Table B holds the same points as the rows below and some others, measured another way and shuffled. Each row below is followed by which row of B it is.
B:
1: [  83 -276  158  334  -67   -6   65 -493  -35 -188 -232  279    4  204
  138   94 -197  221  -81 -455 -373  -46  -38 -198  259 -175   88   34
 -369  205 -227 -178  -72 -214 -250 -460 -246 -230]
2: [   6   -8   68    6   38    4  154   44 -167  -84 -101  -81 -133   54
   45  -97   64   -5  -48  -21  -42  -24   33  120   -9  -70  -76  -66
  112 -238   57 -161  -79   23 -163  -43   26   -2]
3: [ -50  166  -55  217  152  -28  -87   58  -85  174  -10  153   39  -53
 -104  100  -88  260   10  -15  209  350   67  -76 -108  320  -82  -19
 -115  278 -117   82  122  146  358   62 -134 -109]
4: [-210  207   59  128  244  169  253 -116  -95  106 -137    6  155    9
  232 -138  186  -72 -168   48  -72  341  193   31  -47  -47  256  277
   23   75 -170 -102   75   16  160  244   84 -126]
5: [-224  186  -33  -69  313   78   58  176 -116  132   39 -176  -53  -63
 -135 -102  161   33  -24  140  276  185   62  224 -245   28   57    7
  189 -222   44  -53  107  281  143  352  129  -82]
6: [ -99  226  -24   70  241  -32  -20   -4  -58  207  -16  136   76  -96
  -42    7    2  117  -76   49  163  304  138  -58  -56  113   64  202
  -73  271 -174   21  187   46  402  257   -4  -55]
7: [ 190   42   59  -60   -2 -242  -33  -72  -83   35  -87  247  -80  -67
  -33   12 -128   81  -84  -72  -42  -41   96 -157  223  -72 -128  200
 -148  259 -162  -78   84 -261  176  -21  -44  119]
8: [ -17    0   -3  347  -28  105   97  174 -203  -75  -84  -70 -109  127
   30   47  -27  228   79  -68   76  250  -31  106 -182  378 -250 -406
   64 -168  121  -19 -168  281 -120 -284 -180 -140]
9: [-305  131   67  316  205  350  358  -62 -159   -9 -168 -170  131  140
  309 -146  250  -49 -103    8 -107  407  125  173 -200   74  228  -10
  124 -202  -32 -130  -90  227 -104   67   27 -260]
10: [ -63   64   64  -10  255  -88  -42 -359   43  145  -74  283  117  -63
  -38    5  -65   90 -158 -146  -60   80  116 -172  161 -261  270  452
 -269  393 -339  -89  251 -198  298  227   13 -109]
11: [ -80   48  105 -118  277  -83   31 -414   43  112 -100  240  107  -59
   15  -67    2  -25 -215 -138 -139  -23  142 -138  222 -457  363  564
 -224  295 -350 -159  252 -284  209  295  105  -72]
12: [  80  114  -75 -378  141 -258 -165  486 -172   89  158 -176 -365 -173
 -455  -40   -7   89   92  208  465 -193  -44  241 -173   49 -372 -205
  284 -357  238  -43   96  209  121  264  129  212]
13: [ 186  108  -96  -31    2 -270 -237  377 -158  108   94   70 -254 -124
 -356  123 -186  304  132   69  399   45  -33    5 -104  382 -482 -280
   34   56  100   87   65  159  273  -32 -128  134]
14: [  14  -73  106 -108   29    0  208   41 -185 -160 -114 -159 -200   84
   46 -157  113  -87  -57  -31  -99 -179    7  191   20 -223  -69  -70
  184 -414  114 -237 -118   -8 -321  -42  100   26]
15: [ 186 -131   78   65  -62 -186  -52 -170  -75  -84 -106  223 -132   46
  -70   76 -194  197  -26 -238 -109 -128  -23 -136  202  -74 -143   -4
 -201  142 -104 -112    0 -181  -60 -259 -156   -7]
16: [-161  -16   65  309   98  221  240  -75 -150  -87 -153  -91   11  161
  174  -65   97   75  -36 -112  -94  232   23  121 -126   80   71 -146
   38 -191    3 -123 -114  186 -195 -134  -74 -236]
17: [-246  379  -46   -9  291  162  205  382 -209  191   14 -263    0  -91
   45 -180  282  -85  -44  338  301  411  172  276 -334  247  -21  -20
  353 -254  100  -10   43  330  240  436  174   -1]
18: [  87  -99  140  162 -142   76  323   34 -248 -245 -215 -118 -164  187
  262 -123   70  -41  -46  -88 -257  -25   26  119   66   -5 -178 -221
  130 -341  112 -222 -280  -39 -427 -344  -47   -2]
19: [-231   27  136   64  208  230  350 -174 -134  -69 -169 -158   40  121
  244 -212  245 -150 -164  -39 -198   99  100  182  -45 -273  286  151
  124 -292  -41 -243  -46   41 -229  130  135 -161]
20: [ -75  -25   76  182    0  186  304  145 -247 -179 -145 -248 -141  164
  163 -129  151  -10    1  -12  -78   94   -1  249 -151   88 -121 -313
  234 -480  190 -173 -241  211 -370 -189   -5  -94]
21: [  77   71   96 -464  206 -276   -9 -134  -24   87  -30  129 -112 -159
 -137 -150   25 -139 -188   32  -14 -295  128  -34  251 -540  122  509
  -18   65 -180 -209  229 -342  164  399  235  192]
22: [  73  115  -46   82  109 -181 -183   34  -54  158   15  232  -41  -99
 -206  123 -176  279   14  -52  218  174   46 -127    1  216 -151   33
 -166  333 -138   68  166   27  378   47 -132  -19]
23: [-315  270   36  113  372  204  208 -140  -57  201  -97    4  221  -34
  178 -143  215  -68 -177   84   15  422  213   50 -121  -57  370  363
   16  121 -216  -65  166   80  287  410  129 -180]
24: [ -45   20  125 -187  134    6  232  -76 -132  -68 -125  -92  -95   27
  102 -204  162 -175 -151   11 -144 -134   91  136   82 -368  121  202
  133 -270  -16 -256  -11 -119 -181  157  188   36]
25: [   7   18    5   46  132 -101  -93  -39  -59   61  -17  125  -69  -27
 -164   51 -100  195   -8  -97  113   53    6  -35   -8   22  -52   13
 -109  104  -87  -34  105   42  143   30  -77  -65]
26: [  11  180  -58  -82  107  -77   -5  413 -209   78   50 -148 -207  -92
 -189  -48   46   90   67  191  332  104   24  192 -201  249 -304 -222
  243 -242  175   -1    5  242  131  144   48  102]
27: [-198  277    5  120  256  127  174   21 -107  178  -78    7  132  -47
  143 -100  154  -12 -117  119   74  414  192   42 -122  117  142  202
   53  112 -138  -25  101   97  295  294   64  -85]
28: [  34 -125   84  169  -30   33  129  -60 -148 -152 -137  -18 -134  143
   54  -16  -29  114   -4 -178 -119  -21  -30   65   17   -6  -99 -188
  -11 -189   40 -154 -136   39 -274 -274 -104 -100]
29: [-135   -9  140   50  121  177  346 -133 -147 -124 -191 -134  -16  124
  252 -202  210 -144 -144  -47 -233   35   90  160   15 -249  178   91
  125 -302  -13 -251 -106  -21 -289   22  110 -107]
30: [  39  -19  126 -302  176 -195   30 -278   -7   22  -78  162  -57  -70
  -60 -106    3  -83 -188  -99 -133 -257   92  -60  264 -533  189  461
 -103   81 -202 -228  179 -328   45  234  155   70]
31: [ -69  -68  104  -20  118   44  161 -131 -111  -96 -113  -62  -87   78
   43 -112   84  -25  -89 -107 -116  -77   21  113   24 -258   99   62
   40 -226  -14 -208  -28  -18 -210   12   61  -86]
32: [ 120  123  -15 -354  124 -280 -105  242 -113  103   67    0 -239 -168
 -290  -57  -30   32  -18  135  261 -169   46   73   22  -98 -223   75
  125  -86   39  -75  144  -39  196  268  127  222]
33: [-168  195   61   69  210  140  259   -7 -137   74 -115  -67   74    9
  202 -155  192  -95 -131   87  -38  271  171  100  -71  -28  152  174
  109  -64  -82 -115   20   42   81  220  106  -68]
34: [ 176 -191   72   74 -122 -107   35   41 -174 -202  -98   -9 -269  116
  -74   21 -115  166   50 -181  -68 -196  -89   58   64    0 -289 -299
    8 -244  121 -157 -163    2 -327 -365 -129    1]
35: [  79   92   62  112   67 -122    2 -208  -42   92 -126  312   73  -33
   75   37 -110  116 -117 -117  -90  165  132 -221  191  -10   33  285
 -241  430 -281  -46  120 -234  273    5  -88  -14]
36: [ -19  -67   69  195  -37  113  222   91 -223 -167 -140 -156 -151  161
  109  -66   69   58   13  -71  -75   58  -18  177  -90  101 -155 -310
  136 -358  150 -152 -206  155 -326 -247  -73  -89]
37: [  19  229   -6 -203  130 -101   81  321 -182  102    7 -114 -157 -126
  -77 -135  110  -66  -42  226  210   57  117  153  -82   48 -175   27
  250 -176   83  -74   47   51  161  279  153  171]
38: [-212   27  212  -46  176  251  521 -244 -147 -142 -258 -193   56  141
  431 -341  355 -359 -262   -8 -393    1  171  198   84 -503  381  313
  188 -386  -69 -363 -110 -145 -367  164  254  -85]
39: [ 161   54   23 -198   44 -252  -68  102 -112   38   -5   95 -190  -90
 -172  -19  -78   66  -32   21  107 -136   44  -13  104  -84 -199   71
   16   25  -22  -87   87 -120  124   76   34  161]
40: [ 117  -79   45   19   13 -153  -60  -62  -94  -48  -57  121 -155   17
 -130   47 -137  174   -8 -155    4  -99  -29  -45   93  -41 -139  -43
 -108   37  -55  -98   17  -61  -27 -134  -97  -10]
41: [ 144   -9   18 -116   55 -235 -122   32  -83   17   -3  125 -174  -70
 -226   35 -134  154   -6  -59  118 -125   -2  -42   82  -57 -182   17
  -66   50  -40  -71   86  -73   98    9  -34   81]
42: [-142  187    4  313  179  117   95  -79  -78  139 -101  128  154   13
  124   25   21  146  -65  -25   36  458  135  -69  -86  235   89   97
 -112  274 -188   24   81   95  282   66 -100 -179]
43: [  22  -93   39  116   21  -11   40   12 -143  -96  -73  -20 -151   88
  -66   13  -52  161   23 -132    9  -12  -54   76  -38   37 -135 -208
    2 -178   64 -108  -71  108 -170 -183  -90  -93]
44: [ 139  -71   71   43 -124  -40  163  194 -242 -185 -118 -122 -258  105
   43  -69   11   36   31  -27  -49  -93  -17  144   -3   65 -318 -308
  169 -359  182 -160 -214   43 -315 -268  -52   73]
45: [-255  259    2  174  349  119   68 -172  -10  248  -53  141  236  -65
   77  -27   83   73 -135   15   75  461  184  -69  -91   54  309  343
 -119  343 -281   11  226   67  431  354   21 -196]
46: [ 224 -135   16   52  -19 -286 -244 -138  -31   -3  -23  312 -159  -13
 -261  181 -311  339   30 -263   53 -127  -69 -193  171   13 -215  -28
 -298  282 -131  -28   99 -126  107 -232 -210  -23]
47: [  89   10   36  -52  113 -215 -126 -160  -17   85  -33  250  -49  -75
 -163   62 -157  166  -64 -134   34  -38   41 -154  155 -123   -3  223
 -219  293 -203  -56  177 -164  226   60  -57    3]
48: [ -12  -57   74 -115  146  -87   13 -119  -69  -26  -49   27 -118   -1
 -116  -48   -9   48  -70 -104  -12 -147   -3   49   63 -263   57  111
  -24 -100  -55 -166   74  -51  -61   81   54  -32]
49: [  -5   68   76  126  100  -29   86 -223  -52   50 -135  206   79    8
  120  -15  -32   70 -129 -112 -124  161  121 -131  126  -65  114  246
 -172  269 -235  -91   79 -162  152   11  -51  -70]
50: [ -32   57   12  -90  162  -68  -12   66  -98   47    3  -21 -115  -45
 -148  -43   15   77  -26    9  142   -3   24   92  -55  -52  -43   18
   59 -103    0  -85   84   74   71  148   50   -8]
51: [ 230  -47   -6   59  -45 -280 -219   -3  -77   31  -12  278 -156  -42
 -239  164 -284  320   49 -165  113  -42  -35 -170  121  154 -298  -77
 -220  281  -94   16   80  -86  179 -199 -198   43]
52: [-295   68  160  121  236  317  461 -245 -126  -63 -227 -162  131  141
  389 -267  318 -231 -217  -18 -297  195  160  177  -31 -310  402  251
  122 -262  -93 -263  -67    2 -231  173  172 -197]
53: [ -23 -199   80  339  -53  150  173  -73 -180 -230 -165  -88 -125  240
   89    9  -18  181   42 -247 -152   36  -91  118  -72   84 -106 -375
    2 -300  100 -155 -226  176 -421 -423 -183 -225]
54: [-174   67   78  369  174  181  178 -313  -59   49 -183  151  206   98
  240   -1   30  108 -131 -163 -173  388  118  -96    4   43  249  184
 -193  258 -257  -66   42    6  109  -26 -109 -269]
55: [ 111  -70   61 -224   72 -201  -50   -4  -93  -47  -21   33 -217  -36
 -201  -45  -59   58  -35  -70   37 -259  -26   43  104 -249 -106   48
    5 -132    3 -161   57  -98  -64   43   53   81]
56: [  49  132   64 -173  130 -133   79  -12 -100   74  -74   76  -56  -91
   13 -105   48  -62 -126   54   -8  -14  135  -13  119 -179    7  269
   21   62 -115 -126  104 -177  146  203  113  114]
57: [ 219 -245  104  344 -153 -143  -68 -394  -42 -142 -191  396  -42  149
   33  187 -321  335  -20 -437 -269  -35  -49 -291  285    4 -111  -36
 -426  373 -225  -84  -47 -237 -105 -536 -342 -145]
58: [-313  250   32  225  288  281  287  -19 -124  123 -120  -96  172   35
  237 -143  241  -50 -121   97   20  479  178  127 -203  109  244  127
  105  -36 -105  -66   32  200  143  257   69 -196]
59: [-266   50  126  405  140  359  429 -263 -138  -78 -263  -65  185  205
  443 -144  211  -58 -157 -113 -309  377  138   80  -57  -29  308   79
    5  -91 -129 -181 -132   66 -199  -81  -21 -294]
60: [ 170  -35   75 -103  -13 -206   -7  -45 -103  -40  -82  139 -158  -18
  -68  -11 -103   67  -56  -90  -52 -157   29  -66  178 -142 -138   86
  -73   45  -67 -135   31 -192   -2  -66  -19  101]
61: [ 160  -32   12  -86    0 -228 -107   97 -118  -14   -9   84 -219  -45
 -218   43 -134  175   29  -69  123 -133  -26   -5   57   16 -255  -95
  -21  -21   25  -66   27  -27   33  -79  -59   81]
62: [-378  110  168   94  319  375  492 -316  -96  -23 -231 -169  203  126
  427 -302  374 -276 -264   -8 -311  243  203  177  -39 -390  543  382
  119 -233 -158 -278   -8   -1 -177  296  222 -237]
63: [  80  112    8 -206  142 -222  -89   59  -72  116   10  110 -118 -143
 -191  -20  -52   70  -55   37  156  -56   73  -27   70  -95  -91  177
  -18  105  -86  -60  165  -96  246  215   65  115]
64: [-121   46   55  300   66  184  232  -11 -170  -56 -150  -67   14  127
  194  -62   91   66  -38  -55  -78  271   59   98 -109  154    6 -137
   47 -130    5  -96 -117  150 -116 -128  -66 -168]
65: [-240   72  100  200  190  266  343 -128 -135  -41 -176 -132   92  126
  273 -172  219  -81 -131  -27 -168  255  117  148  -97  -90  244   85
   90 -198  -58 -174  -69  103 -149   75   68 -206]
66: [  55  -39   46   54   43  -83    9  -53 -100  -25  -77   85 -100   24
  -57   16  -74  134  -29 -119   -6   -9    5  -13   53  -28  -84  -25
  -67    7  -52  -98    5  -14  -21  -88  -72  -40]
67: [  81   43   40 -135   38 -116   70  169 -173  -32  -40  -62 -201  -28
  -73  -87   26    2  -21   48   69  -95   36  113   14  -49 -190  -56
  137 -215   82 -126  -24   -4  -52   36   62  111]
68: [-156   44   53  271  102  222  258   14 -176  -61 -142 -124    4  136
  192  -87  132   35  -43  -33  -68  272   53  147 -144  118   39 -145
   99 -213   31 -111 -120  196 -157  -80  -34 -181]
69: [  41 -177  114  447 -122  127  212 -200 -164 -222 -240   76  -34  248
  251   35  -69  178  -18 -299 -297  136  -22  -38   64  123  -74 -236
 -137  -39  -37 -142 -227    3 -334 -515 -241 -215]

[  71  -50   26 -217   94  133   47  -25  -97   14 -195   -3   -2 -181
 -202 -187  238    8 -305 -182   91  121  332  -18  111   -3   96   57
  -42 -117 -128   74]	11
[  84  -42   23  -77   87  -32  123  181   36  -84 -220 -101   57 -196
  -21    1  177   52 -238  129  190  193  324  -89  144   22  -15   77
    0  -66 -133  354]	41
[ 135   87   39  -89  135  109   17   44   40   19 -422  -51   43 -266
 -191 -209   82  104    4 -201  142  135  230  -82  125   12  -77  119
 -137 -284  225  -15]	22
[  49   32  -69   75  198 -162  -26   21  343 -118 -286  -80 -109   52
 -191  294   22  -36  697  162 -162 -141 -409   74   57  221 -466   42
 -593  -47  440 -169]	21
[ -83  198 -162  191  -14  -99   99  -53  102  100  150   21   -3  101
  -49  204 -208 -134  348  -89  -28 -226 -301    1 -249   78   33  -23
  118 -259   69 -162]	16
[  60  243  -44 -133   63   58   -8  110   99   52 -384 -123  139 -292
 -123 -199   90    8   -4  -78  141   86  291  -77  156   65  -81    0
 -106 -167  142  172]	51
[ -70  294 -185   42   73  -88  -79 -104  275   69 -129  -48  -26   58
 -214  147  -86 -175  698  -66 -206 -313 -408   95  -77  224 -287  -90
 -385 -116  377 -281]	66
[  61  -95    0   60  111  -91  131   82   81  -95 -100  -32  -56  -21
  -60  179   61   26   58  103   67   55  -24  -31    7   51  -80  107
  -87 -115   -5   98]	50
[ -19  -91  -57   71   28 -160  187  109   43  -86  129  -37  -34   46
   39  282   62  -61  -88  220   73   18    0  -17  -59   54   45   32
  107  -18 -267  250]	2
[  69 -180   37   32   94   28  162  -47 -111  -25   26   76 -103   -4
 -125   55   64   38 -175 -145   87   65   52  -33  -83  -46  151  150
  111 -230 -140  -58]	4
[  77   38   13  -20   82  126   65  -79  -81   90 -159   50  -19 -129
 -195 -160   -2   47  -48 -347   98   36  111  -61  -54  -38  110  116
   53 -360   97 -184]	42
[  51  152  -58  125   86 -120   64  150  222  -27 -244 -108   51 -104
  -36  137  -79   21  326  106   91   -4  -77  -73   20   98 -201   58
 -132 -203  249   79]	30
[ -56 -126  -77   86   40  -44  161 -155  -87   22  301  120 -149  191
 -119  218  -10 -112    3 -129  -65 -147 -212   56 -247   12  189   50
  150 -166 -218 -182]	9
[  77 -139   15    7  130  -83  119   77   72 -126 -130  -36  -71  -36
  -83  161  128   39    5  121   57   83   22  -20   55   55  -96  104
 -139  -76  -26  122]	56
[-103  161 -182   94   39  -80    6 -187  148   90  139   43  -98  187
 -186  236 -118 -213  540 -125 -222 -346 -470  116 -223  162  -89  -68
 -164 -143  152 -351]	64
[-109  -21 -134   58  -18 -172  168   24   37  -33  301   -8  -41  143
   25  314   42 -187  -38  187  -16 -119 -100   43 -151   89  103  -55
  151   31 -352  186]	36
[  81  126  -10 -128   96   74    7   55   53   26 -351  -81   71 -238
 -158 -173  117   29  -32 -122  114   92  248  -61  130   48  -62   51
 -126 -178  118   86]	47
[  31 -223    8   55  115  -55  151  -62  -39  -78   96   68 -154  104
 -119  218   89  -15  -27  -12  -17   -9 -112   28 -101   14   55  116
  -12 -126 -136  -71]	33
[  22  -13  -38    3   56  -80  133  116   48  -55  -50  -59   17  -75
   -9  118   83  -19 -100  122  113   70  126  -45   22   44   15   39
   51  -72 -142  237]	48
[ -72 -183  -81   38   29 -115  191  -65  -61  -50  334   68 -131  186
  -51  304   86 -137 -126   76  -46  -90 -122   66 -179   40  169   15
  146   -6 -389   54]	19
[ -36  281 -119 -116   -5    7   20   76   95   82 -175 -114  139 -187
  -76  -97   68 -110  -12  -25   84  -21  219  -32   69   96   -5  -88
   -3  -85  -29  202]	15
[ -65  -96  -84   69   28  -65  150 -111  -50    5  276   82 -117  163
  -90  234   13 -129   -3  -50  -55 -133 -173   56 -210   37  152   21
  127 -110 -239  -89]	65
[ -70 -165  -74  162  -37 -213  306  144  -41  -90  387    2  -38  134
  161  400   12  -90 -288  293  138   34   19  -40 -176   -3  238   33
  402  -22 -538  378]	20
[  60 -223    0  128  192 -192  108   21  193 -190  -57   -2 -189  150
 -115  408   70    3  385  225 -104  -53 -357   60  -19  126 -272  125
 -355  -31  133  -73]	26
[ 145   10   55   76  164   59   47   -3   60   12 -336   11  -41 -147
 -191  -65  -55  134  214 -233  103   66  -29  -81    6   -1 -107  188
 -149 -385  349 -210]	6
[ 134  -43   69   -9  145  166   47 -118  -85   65 -256   85  -80 -129
 -267 -179    6  113   16 -416   79   57   55  -57  -35  -59   56  189
  -56 -412  224 -315]	45
[ -28 -190  -52   58   66 -190  183   66   60 -140  186  -15 -106  133
    7  378  119  -93  -32  277   -7  -18 -101   38  -60   84   -5   29
   -7   62 -294  210]	24
[  22   -7  -47   16   76 -143  120  167  140 -105 -105 -104   11  -59
    4  202  105  -30   23  258   79   57   58  -31   73   98 -113   29
  -86    2  -85  286]	55
